Below are the code and all the weights of a small trained network. Each question names an input and a target symbol and asks about switching units off, where a switched-off unit gives its printed mean instead of its output.

import numpy as np


def w(rows, s, z=0):
    codes = np.array(rows[::2]) - 128.0
    scale = np.full(codes.shape[1], s)
    scale[-1] = z or s
    return codes * scale


def norm(h):
    return h / np.sqrt((h * h).mean(-1, keepdims=True) + 1e-5)


def f(y):
    return np.maximum(y, 0)


def softmax(a):
    e = np.exp(a - a.max(-1, keepdims=True))
    return e / e.sum(-1, keepdims=True)


def log_softmax(a):
    a = a - a.max(-1, keepdims=True)
    return a - np.log(np.exp(a).sum(-1, keepdims=True))


def net(x, mask):
    ids = ['ΓΞΣΦΩβεπ'.index(c) for c in x.split()]
    T = len(ids)
    res = E[ids] + P[:T]
    r = norm(res)
    for j in range(3):
        rows = slice(3 * j, 3 * j + 3)
        q, k, v = (r @ M[0][rows].T for M in (Q, K, V))
        z = softmax(np.where(np.tri(T) > 0, q @ k.T / 3**0.5, -1e9)) @ v
        o = O[0][rows]
        res = res + np.where(mask[j], z, o[:, -1]) @ o[:, :-1]
    y = f(norm(res) @ A[0][:, :-1].T + A[0][:, -1])
    res = res + np.where(mask[3:15], y, B[0][:, -1]) @ B[0][:, :-1]
    return log_softmax(norm(res)[-1] @ U[:, :-1].T + U[:, -1])


Q, K, V, O, A, B = {}, {}, {}, {}, {}, {}
E = w([
[153,145,68,26],'Γ',
[126,138,46,131],'Ξ',
[148,141,29,116],'Σ',
[158,34,169,109],'Φ',
[154,248,83,121],'Ω',
[139,153,18,231],'β',
[159,136,27,126],'ε',
[133,227,240,147],'π',
],0.017)
P = w([
[11,120,90,56],'0',
[43,113,81,57],'1',
[67,115,82,62],'2',
[89,113,87,69],'3',
[109,114,94,70],'4',
[125,114,102,82],'5',
[145,113,106,85],'6',
[162,112,113,88],'7',
[178,114,118,97],'8',
[197,114,118,101],'9',
[222,113,120,99],'10',
[245,108,120,103],'11',
[246,114,132,118],'12',
],0.011)
Q[0] = w([
[143,123,92,180],'head 1',
[3,155,188,214],'head 1',
[139,110,64,177],'head 1',
[107,54,202,145],'head 2',
[70,108,234,119],'head 2',
[150,101,84,147],'head 2',
[222,97,82,89],'head 3',
[222,97,59,102],'head 3',
[138,116,155,107],'head 3',
],0.019)
K[0] = w([
[130,93,117,83],'head 1',
[5,94,117,141],'head 1',
[129,124,112,75],'head 1',
[86,151,160,96],'head 2',
[20,104,160,104],'head 2',
[194,125,109,161],'head 2',
[209,120,146,173],'head 3',
[221,149,140,156],'head 3',
[112,132,112,164],'head 3',
],0.021)
V[0] = w([
[111,150,65,185],'head 1',
[2,168,144,207],'head 1',
[78,157,157,151],'head 1',
[91,72,144,66],'head 2',
[87,176,142,158],'head 2',
[167,182,150,28],'head 2',
[96,177,105,222],'head 3',
[55,151,203,113],'head 3',
[137,208,99,106],'head 3',
],0.0096)
O[0] = w([
[113,158,150,254,117],'head 1',
[194,122,143,170,22],'head 1',
[198,192,129,99,102],'head 1',
[157,127,205,177,144],'head 2',
[147,116,136,155,112],'head 2',
[90,117,236,147,253],'head 2',
[171,124,44,19,46],'head 3',
[238,73,148,119,113],'head 3',
[206,238,246,29,230],'head 3',
],0.0068,0.0034)
A[0] = w([
[156,167,223,180,113],'neuron 1',
[226,164,110,17,100],'neuron 2',
[174,55,85,118,104],'neuron 3',
[198,109,153,106,2],'neuron 4',
[155,16,206,75,85],'neuron 5',
[47,117,46,151,143],'neuron 6',
[88,168,124,25,158],'neuron 7',
[223,69,83,35,131],'neuron 8',
[171,141,31,177,138],'neuron 9',
[180,160,104,241,195],'neuron 10',
[151,244,163,143,88],'neuron 11',
[182,139,33,144,115],'neuron 12',
],0.011,0.0067)
B[0] = w([
[188,149,193,127,214],'neuron 1',
[107,119,108,208,250],'neuron 2',
[175,147,168,112,160],'neuron 3',
[78,65,101,74,135],'neuron 4',
[64,210,81,108,195],'neuron 5',
[135,48,168,90,202],'neuron 6',
[228,86,76,225,254],'neuron 7',
[141,103,193,85,224],'neuron 8',
[55,170,184,95,182],'neuron 9',
[238,137,95,50,170],'neuron 10',
[123,158,177,198,214],'neuron 11',
[110,255,204,141,186],'neuron 12',
],0.0098,0.0077)
U = w([
[194,97,92,115,92],'Γ',
[183,177,200,97,250],'Ξ',
[87,157,84,157,253],'Σ',
[76,111,190,86,148],'Φ',
[108,216,85,223,31],'Ω',
[110,246,65,64,70],'β',
[82,87,159,156,97],'ε',
[142,169,216,189,128],'π',
],0.013,0.003)

Each question gives the input, a string of symbols that net reads in full, and the target symbol t.
The units are the heads (3 rows each of Q, K, V and O) and the neurons (one row each of A and B). Each row of codes is followed by its name. A weight is (code - 128) times the scale printed after its matrix; where a second scale follows, it is the last column's (O, A, B and U).
mask holds one flag per unit, heads first, then neurons. A switched-off unit (its flag False) gives its mean, the last column of its rows in O or B, instead of its output. The means were averaged over made-up inputs and are rounded, as every weight is.
A unit's drop is (log p(t) with every unit on - log p(t) with that unit switched off) / (log p(t) with every unit on - log p(t) with every unit switched off).
The circuit of an input: a set's keep is (log p(t) with only the set's units on - log p(t) with every unit switched off) / (log p(t) with every unit on - log p(t) with every unit switched off). Starting from the 12 units with the biggest drops (on a tie, the unit counted first), units are removed one at a time, each time the one whose removal leaves the highest keep (on an exact tie, the one counted first), for as long as the keep stays at least 0.8.
units of the circuit, in order: the units of the circuit, biggest drop first
k most important neurons: the k neurons with the biggest drops, biggest first
heads that matter: for each layer, one digit per head in row order, 1 if its drop is at least 0.15 and else 0, layers parted by /
input Φ Ω π π π Γ Γ β Γ ε, target Σ: units of the circuit, in order -> head 1; neuron 1; neuron 10
input π Φ π Γ π Σ Ω ε π Ω ε, target Ω: units of the circuit, in order -> neuron 2
input Φ Σ π π Ξ Γ Φ Ξ, target ε: units of the circuit, in order -> head 3; neuron 6
input Σ Ω Ξ Σ Φ β Ξ β Φ Φ Ω Ω, target Ω: units of the circuit, in order -> head 2; neuron 2; neuron 1
input π Ω β Φ Φ Ξ Σ, target ε: units of the circuit, in order -> neuron 6; head 3
input Φ Γ π Σ, target Ξ: 4 most important neurons -> neuron 8; neuron 12; neuron 11; neuron 3
input π Γ ε π Ω Φ π Ω Ω Σ Σ, target Ω: units of the circuit, in order -> neuron 1; neuron 2
input Ξ π Ξ, target π: heads that matter -> 001
input π Φ Ξ, target Φ: heads that matter -> 001
input π π Φ β Σ Ω Φ Ξ Φ Ω Ξ π Φ, target Φ: heads that matter -> 100
input Σ Φ ε Γ β β Γ Ω ε, target Ω: heads that matter -> 001
input Γ Φ Γ π π Σ π Φ β Γ Φ Σ Ξ, target ε: units of the circuit, in order -> head 1; neuron 6; head 3
input β π Ξ ε Γ π Σ Γ Γ Φ β, target β: heads that matter -> 010
input Ω Φ Φ Φ, target ε: units of the circuit, in order -> head 3
input π ε Σ Ξ β Σ π Φ Γ π β Σ, target β: heads that matter -> 111
input ε Σ π Ξ Φ π Ω Φ π Φ Γ Ξ, target Γ: 3 most important neurons -> neuron 7; neuron 6; neuron 2
input β π Φ β π π Γ Φ Σ Σ, target ε: units of the circuit, in order -> head 1; neuron 6; head 3
input Ξ Σ Φ π Ξ ε, target π: units of the circuit, in order -> neuron 12; neuron 6; head 1
input Ξ Σ Ξ Φ π π π Ω β Φ, target β: 2 most important neurons -> neuron 5; neuron 6
input Φ Σ Φ Γ Φ β β Ω Σ, target Ω: heads that matter -> 101
input β π π Ω Φ Σ Σ β ε, target β: units of the circuit, in order -> head 3
input Ξ Φ Γ Ξ Ω Ω Ω Ξ Φ β Γ, target β: heads that matter -> 011
input π Γ Φ Σ ε ε Σ Φ β β Σ Σ, target β: 4 most important neurons -> neuron 12; neuron 9; neuron 11; neuron 2
